Each name stands for a flat space through zero: a line, a plane or more. A row that begins with a name and a colon came from that space; any other row is followed by the name of the space it lies nearest, among the names in its block.
zd_ff: [  79  -59  -77  167   99  -55  -37  -70  200  166  -60   52   15  174
  -83 -150  198 -162 -133 -147 -259 -224   18  -95   54   79  -58  130
   88  245  -21 -313 -107]
rq_nt: [-246  229  172 -170 -176   34  -17  -17 -199   10  286   -7  124 -207
  121  218 -101   36  170   -7   85  139  -38   -4    2   21   80 -165
 -248 -216  146  227  121]
zd_ff: [ 121  178  316  -40 -292 -230   10   84  162  -21  145 -150   84  -57
 -161   -2  112   27 -117  161   47 -172 -101  -75  -52 -102  -95   49
  113 -325   39 -112 -149]
zd_ff: [  25   84  118  166 -169 -102   91 -115  375   -7  -71  -33   43  223
 -144 -195  166   -7 -192   67   33 -425  108   54 -232  106 -122   25
   86   94  -65 -113 -152]
sl_bm: [ -50  187  147  -36 -135  -26  330   35 -169 -147   37   66  -42 -103
    0   93  -58   94 -124   44  108  129   37  271   54 -250  -83  111
   18 -283    4  -24    3]
rq_nt: [ -55  -62   -8  103   23  113  272  -10  -67 -230 -120  133  -71  -77
  113   24 -146   82  -66    8  166  232  122  393 -130  -65  -97  -77
  -28  -98    1   98   41]
rq_nt: [ 311 -136  -76  -47  262 -172 -160  357   90 -260 -228   68 -181  -93
  -99   80   73   83  -31   79 -134  -23  121  -49   78  -96   34  190
  183 -145 -135 -108 -114]
zd_ff: [-171  373  265 -125 -454 -207 -264 -159 -191  309  571 -231  299 -183
  -16   42   48  -89  231   -9   84  101 -354 -348  143  -25   -7 -218
 -257 -331  239   80   93]
zd_ff: [ -15   81  167   75 -302   22  136 -112  193   30   64  -49  139  134
 -127 -115   67   20 -152   94  117 -316  -12   53 -110   89  -92  -32
   80   17   56  -60 -117]
fd_nm: [ -71  268  233   83 -361  -60  221 -120  198    9   90    5  145   83
  -59  -43  102  -26 -148   34   96 -270   50  188 -171   73 -158  -50
  -36  -35  146  -94 -178]
fd_nm: [ 229 -153  -40  -94  137  -26 -235  219  -79  -29   58 -102  -51 -101
  -33   39  -38   70  160  117  -57   97 -164 -294  142 -158   99  -15
  171 -213 -113    8   89]
rq_nt: [  -3 -371 -139   44   45  206 -247 -149 -100  257   91  -79  147   -3
   20 -125  -79 -120  107  -79  -18  173 -281 -238  164  198   49 -154
    8  218  124    3   90]
sl_bm: [   3   93  168 -131 -261  -76  -94  107 -323  -63  341 -176  100 -340
   51  154 -206  102  162  128  271  465 -246  -50   63 -216    5 -229
  -82 -531  126  243  163]
sl_bm: [  85  -87 -129   74  -10  282  257  -45  -48  -66 -162  104  -10  123
  107  -76  -97   64   56   67   95   -6    8  206   21  -20  -57  -65
  121  178   -8   13  -16]
rq_nt: [-203   25 -227 -124  194  152    1 -126 -188  119 -114   85  -74  119
   89   31  -30  -11  105 -118  -83  -23  101  -48  149   87  161  127
 -144  371  -75  126  112]
rq_nt: [-262   56  -48 -129  252   99   -5   36 -246  -75   67  119  -92 -160
  205  203 -117   74  172  -93 -117  218  157    2   67  -59  200   20
 -211  -57 -159  276  300]
sl_bm: [   7 -131 -394  110  400   -8 -141 -133  124   95 -364   80 -195  283
   50 -191  108  -97   59 -155 -178 -118  181  -69  -25  146   51  128
  -51  549 -201  -29    8]
rq_nt: [ -76  -91  -60  -62  -85  119  -43 -200    0  157  -29 -159   30  210
  -99 -169  -42   50   14  107  166 -186 -116 -174   -1   85   70   -1
   56  216  -81  128   57]
fd_nm: [   7  -52 -188  278  154 -128  -81 -264  405   80 -298   46  -89  350
  -55 -331  213 -136  -55 -107  -53 -331  138   31 -267  224 -149  -13
  -41  409  -93 -166 -145]
zd_ff: [  67  396  399  -77 -282 -308  184  126  122 -109  106  -84   14 -122
  -53   83  140   56 -122  155  -36 -110   42   76  -45 -227 -105  178
   40 -394  -47  -62 -131]
sl_bm: [  54 -126   -4  -66  231  -31  -45  149  -23 -152  -85   22 -150  -76
  -24   63  -35   94    7   59  -46   54   39  -45   13 -128   71   94
   89 -180 -172   25   79]
zd_ff: [ 205   86  347  -35 -178 -166   75  218  124  -55  191 -167   34 -129
 -106   61   51   52 -133  183  -57  -51 -122 -103  -34 -263  -46   70
  243 -453  -67 -132  -47]
fd_nm: [  24   89   74  113 -170  -85  105 -100  133   50  -19  -55   49   66
  -10 -103   58  -69 -111   -2   51  -28   -1  119 -121   26 -134  -19
   -5   56   67  -68 -113]
zd_ff: [-203   21  -95   55   42  250  355 -103  -98  -93 -205  302    5  -10
  212  100  -75  -51  -84 -179  -27  128  255  494    2  183  -55   40
 -185  333  165   35  -75]
rq_nt: [-297  449  192 -134 -119 -126  -17  -17  -87   10  340  -42   33 -113
  105  211  -15   49  175  -23   21  -24   83  -76 -158 -105  103 -149
 -281 -295  -25  220  195]
fd_nm: [ 120  278  184 -267  -27 -221 -171  292 -288  -84  349 -147  -60 -275
  -20  225  -39  169  288  183    1  165 -218 -346  202 -473  117  -12
   56 -710 -138   73  199]
sl_bm: [ -76  -25  157 -214  121  -31 -113  147  -31   36  146 -106  -40 -107
  -57  175  -16   46  -24   45 -146  -52  -22 -260   37  -79  202  129
   48 -180 -129   61  125]
sl_bm: [-127  243 -199 -140   75  150 -212   91 -583   91  455   38   70 -252
  322  236 -194   72  581  -97  -70  449 -130 -291  329 -253  241 -290
 -250 -233  -51  335  490]
rq_nt: [  -9   71  175  -78 -154  173  425   93  -99 -229  -74   76  -17 -115
  112  153 -163  135  -88  141  168  135   79  399  -66 -124  -62   12
   63 -163   60  106  -54]
sl_bm: [  21   65  146  -25 -358    9  163 -106  233  -47 -167  -50  106  153
 -146  -90   46   30 -189  160  261 -328   34  212 -170  234 -137   14
   44  171  193  -10 -328]
rq_nt: [  53 -424 -456  120  461  172  -41  -96 -192  103 -331  121 -178   79
  114 -127  -86 -138    3 -232 -129  385  -19   73  188   40   12  106
   16  443  -39  -96   68]
sl_bm: [ 108 -122 -166   38  117  167  -95  102  -94    7   53  105   40  -36
   84   56  -50  -24  168  -65  -85   76  -56  -67  114   22   42 -150
   38   43   77  -60   44]
fd_nm: [ 143 -298 -226  -48  173   19  -79   12   29   51 -317  -79 -130  194
 -196 -144   17   12 -198   38    2 -110   15 -105  127   66   74  289
  205  351 -127  -60  -93]
rq_nt: [ -55  -16   79 -346  -53  -30 -343  124 -270  120  227 -130  107 -230
  -63  205  -51   25  165   46  -28  113 -208 -374  312   56  215   56
  -86 -139  113  149   65]
fd_nm: [-163  117  -88   47  103   44  230  -62   -1 -116 -136  112 -133  126
   38   -3  -20   84 -101  -41   22  -96  280  210 -114  -55   37  109
  -56  125 -192  109   99]
zd_ff: [-123  302  -33 -115 -122 -145 -270 -114 -208  213  271  -83  104  -25
   18  -12   85  -20  289  -44  -46  -12 -134 -348  245  -37   95  -29
 -213  -42  -18  118  155]
zd_ff: [ 238 -189  -78  224  297  -94   62   21  461   -5 -349   56 -179  291
 -120 -214  227 -110 -233  -39 -259 -367  130   16 -186   21 -117  199
  273  247 -182 -399 -218]
zd_ff: [ 204  156   65  182 -113 -177  139  103  273 -123  -38   -3  -39  131
 -128  -91  138   28 -185   67    0 -267  129  102 -181 -138 -141   35
  181 -120  -86 -202 -141]
fd_nm: [ 255  182  234 -176 -440 -336 -595  170 -325  295  683 -311  355 -452
  -70  123   45 -136  373   43    8  418 -665 -594  434 -156  -41 -280
  -77 -642  415 -114  -12]
zd_ff: [ -84  -17  -54   25 -127  173  -25 -149 -199  100  127   79  167  -76
  129  -21  -70  -50  203  -67   67  180 -163   29  169  111  -43 -194
 -142   57  204   52   46]
rq_nt: [  -7    7   78  -30 -136  137  203   15 -132  -56   22   48   63 -140
  133  121 -140  -17   16    6  131  263  -73  269  -27   -8  -93 -135
  -44  -82  242   17  -79]
rq_nt: [ -98  445  146    7 -463 -252 -175 -179    0  269  391 -170  254   14
  -62  -55  144 -114  110  -42   81 -121 -167 -212   14   49  -79 -171
 -221  -89  216  -12  -47]
rq_nt: [  -9   66  -28 -216  126 -236 -409   38  -22  155   78 -213  -74   28
 -127   -4   98   20  150   56  -99 -134  -92 -507  113  -41  199  138
  -33  -32 -197  101  110]
sl_bm: [ 127 -197 -223  -44   70   14 -262    6 -188  123  -32  -47   23  -31
  -36  -57  -30  -60  117  -46   10  199 -192 -189  263   54   34    0
   12  135   98  -27   -9]
zd_ff: [  -9   53  209    1 -265 -128 -159  -93  123   84  162 -113  174  -61
  -79  -67   77  -51   36   65   89  -82 -176 -115  -44  133  -93 -129
  -64 -142  165  -21 -106]
sl_bm: [ -29   -2 -153  -76   41   57    8   19 -305  -18    5   27  -43  -87
   61   73 -129   36   85  -41   98  290  -40   53  161 -101   43   -4
  -70  -18   41  102   95]
fd_nm: [-130  390  270 -283  -28 -295 -119  195 -267  -76  375  -97  -62 -308
  -14  291   -9  126  165   66  -31  153  -69 -234  110 -379  134   61
 -135 -676 -114  125  217]
sl_bm: [-108  -83  -98 -100  460  -22 -106   64  -47  -64 -105   -5 -260    6
   79   41  -28  102  117    4 -189   35  144 -200  -10 -162  224  166
   -7  -29 -435  193  305]
sl_bm: [ 108  -56  -57 -158   18 -145   97  126  -44 -216 -375  -45 -196   16
 -177   14  -32  134 -262  141  189   29  156  196   46  -50    2  354
  103   66  -79   79 -179]
fd_nm: [ 112 -281 -209  -32  138  137 -260   51 -199  163   67  -43   57  -65
   30   -6  -78  -69  145  -71  -92  230 -207 -258  264   46  107  -58
   53  128   61   -9   98]
zd_ff: [  45   63   29  102 -157   51  -55  -46  -55  137  265   -1  175  -54
   69  -19    8  -92  153  -61  -25   79 -199  -87   64  -17  -77 -242
  -27 -109  175 -112   26]
sl_bm: [ -36  330  295  -22 -242 -337   26   -3  220  -24   83 -115   24  -10
 -119    1  167   -3 -147   74   15 -213   75    6 -169  -44  -87  103
  -57 -211  -16  -37 -133]
zd_ff: [ -12   56   93 -114   22   20 -125   -9  -48  147  100   36   98  -84
   89   49  102  -75  201  -29 -247  -41 -131 -214  244   60   54   60
  -58   22   42  -60   -5]
rq_nt: [ -49 -233 -198  -33  118  158 -281 -129 -145  269   19   40  128  -39
  105  -18  -13 -194  198 -189 -138  187 -197 -185  238  284   57  -96
 -148  346  235  -36   -8]
fd_nm: [ 161  213  302  -80 -424 -290 -158  148    8   -7  343 -231  166 -190
 -188   66   37   34  -17  169  187   13 -244 -168   -4 -143  -92 -125
   56 -525  187  -57 -113]
fd_nm: [-123  179 -303   26  189  243  197 -129 -246   35  -59  214  -98  204
  175  -42  -20   74  246  -92  -95  -89  125   28  200 -148   92   39
  -57  247 -216   60  227]
sl_bm: [  -9  115  151  177  -82  -95   58   -3  266  -32   83   50   70   18
    7  -32  127  -57  -99  -46 -118 -180  124   75 -189   52  -89  -60
  -14  -62   -8 -105  -50]
fd_nm: [ 116 -109 -140  181 -188  103  -77 -115   84  252   37   29  235   85
    8  -96   58 -262  -42 -188  -32   18 -145   46   36  306 -150 -195
  -29  379  425 -262 -255]
fd_nm: [ 141 -180 -180  -15  172  -24 -350    5   -1  231   14  -60   27   69
  -68  -96  106 -121  129  -78 -210  -60 -182 -393  230   83   80   44
   68  193   -5 -158   -5]
fd_nm: [ -64 -358 -214   96   77  275   76  -78 -100    0 -165   73   28   -9
   88  -22 -188  -56 -131 -119  105  290   59  252  -20  228    7  -75
  -37  354  143  111   14]
[  17   74   26 -178 -119   40  -44  -50   75  194  -42 -135   58  176
  -83  -25   74  -23    5   89  -30 -313  -66 -208   63  124   89  124
   62  279   25   -3 -129] -> sl_bm
[ 111 -174  -14 -179  246  -95 -291  306 -166  -96   73  -89 -107 -296
   36  234 -126   32  119   19  -60  374  -83 -191   53 -125  150  -31
    9 -302  -16  105  114] -> zd_ff
[-141  126  -94  -29    5  -64  -66 -217  -80  305   58 -106    8  165
  -27 -122   93 -102    4 -110 -114  -72  -57 -223  143   -6   72  155
  -85  265  -93  -11   92] -> rq_nt
[-122  -56 -222  -51  250  -20 -376  -96 -311  296  200   -6   25 -109
  126   19    6 -159  298 -246 -237  323 -192 -371  321    4  144  -40
 -218   94   11   18  248] -> fd_nm
[-124 -139 -143  -20  191  121 -111 -116   62  121  -96   15  -29  166
  -10  -76   32  -22   22  -61 -116 -197   73 -164   18  179  141   74
  -26  340 -134   66   86] -> zd_ff
[ 217   70   -9  105  -49 -156   -1  108  208 -130  -88  -32  -63  102
 -111  -84   86   52  -59  103   66 -190   67   25 -150  -87  -97  -18
  145  -98  -71 -105 -124] -> rq_nt
[ -93  -14 -187   37  216   33   -4  -13  -68  -90  -65   42 -154   76
   37  -15  -73   93   56  -29   46   28  151    9  -87  -93   92  -22
  -41   26 -222  153  206] -> rq_nt
[ -60   30   56   26  -26    7 -191 -149   76  266  194  -55  142   51
   36  -88  118 -128  169  -67 -184 -138 -173 -303   73  109   25  -91
  -63   83   26  -78   52] -> zd_ff
[  40   52   11   93  188 -268  -64   19  277  -15 -126   14 -145  141
 -158  -98  223  -46 -179  -59 -201 -293  161  -88 -102  -42  -25  227
   66   14 -207 -215  -72] -> rq_nt
[ 141 -336 -180  120   62  210  -84  -19  -54   25  -71   39   67  -36
   99  -77 -118  -68  110  -36   63  254 -157   52   41  131  -65 -222
   50  144  167  -23  -22] -> rq_nt
[ 296 -181 -168   57  159 -172 -228  165  180  -98 -225  -85 -136   99
 -161 -127   77   42  -60   92   -5 -109   50 -147  -34  -16    7   98
  196   60 -165  -57  -88] -> fd_nm
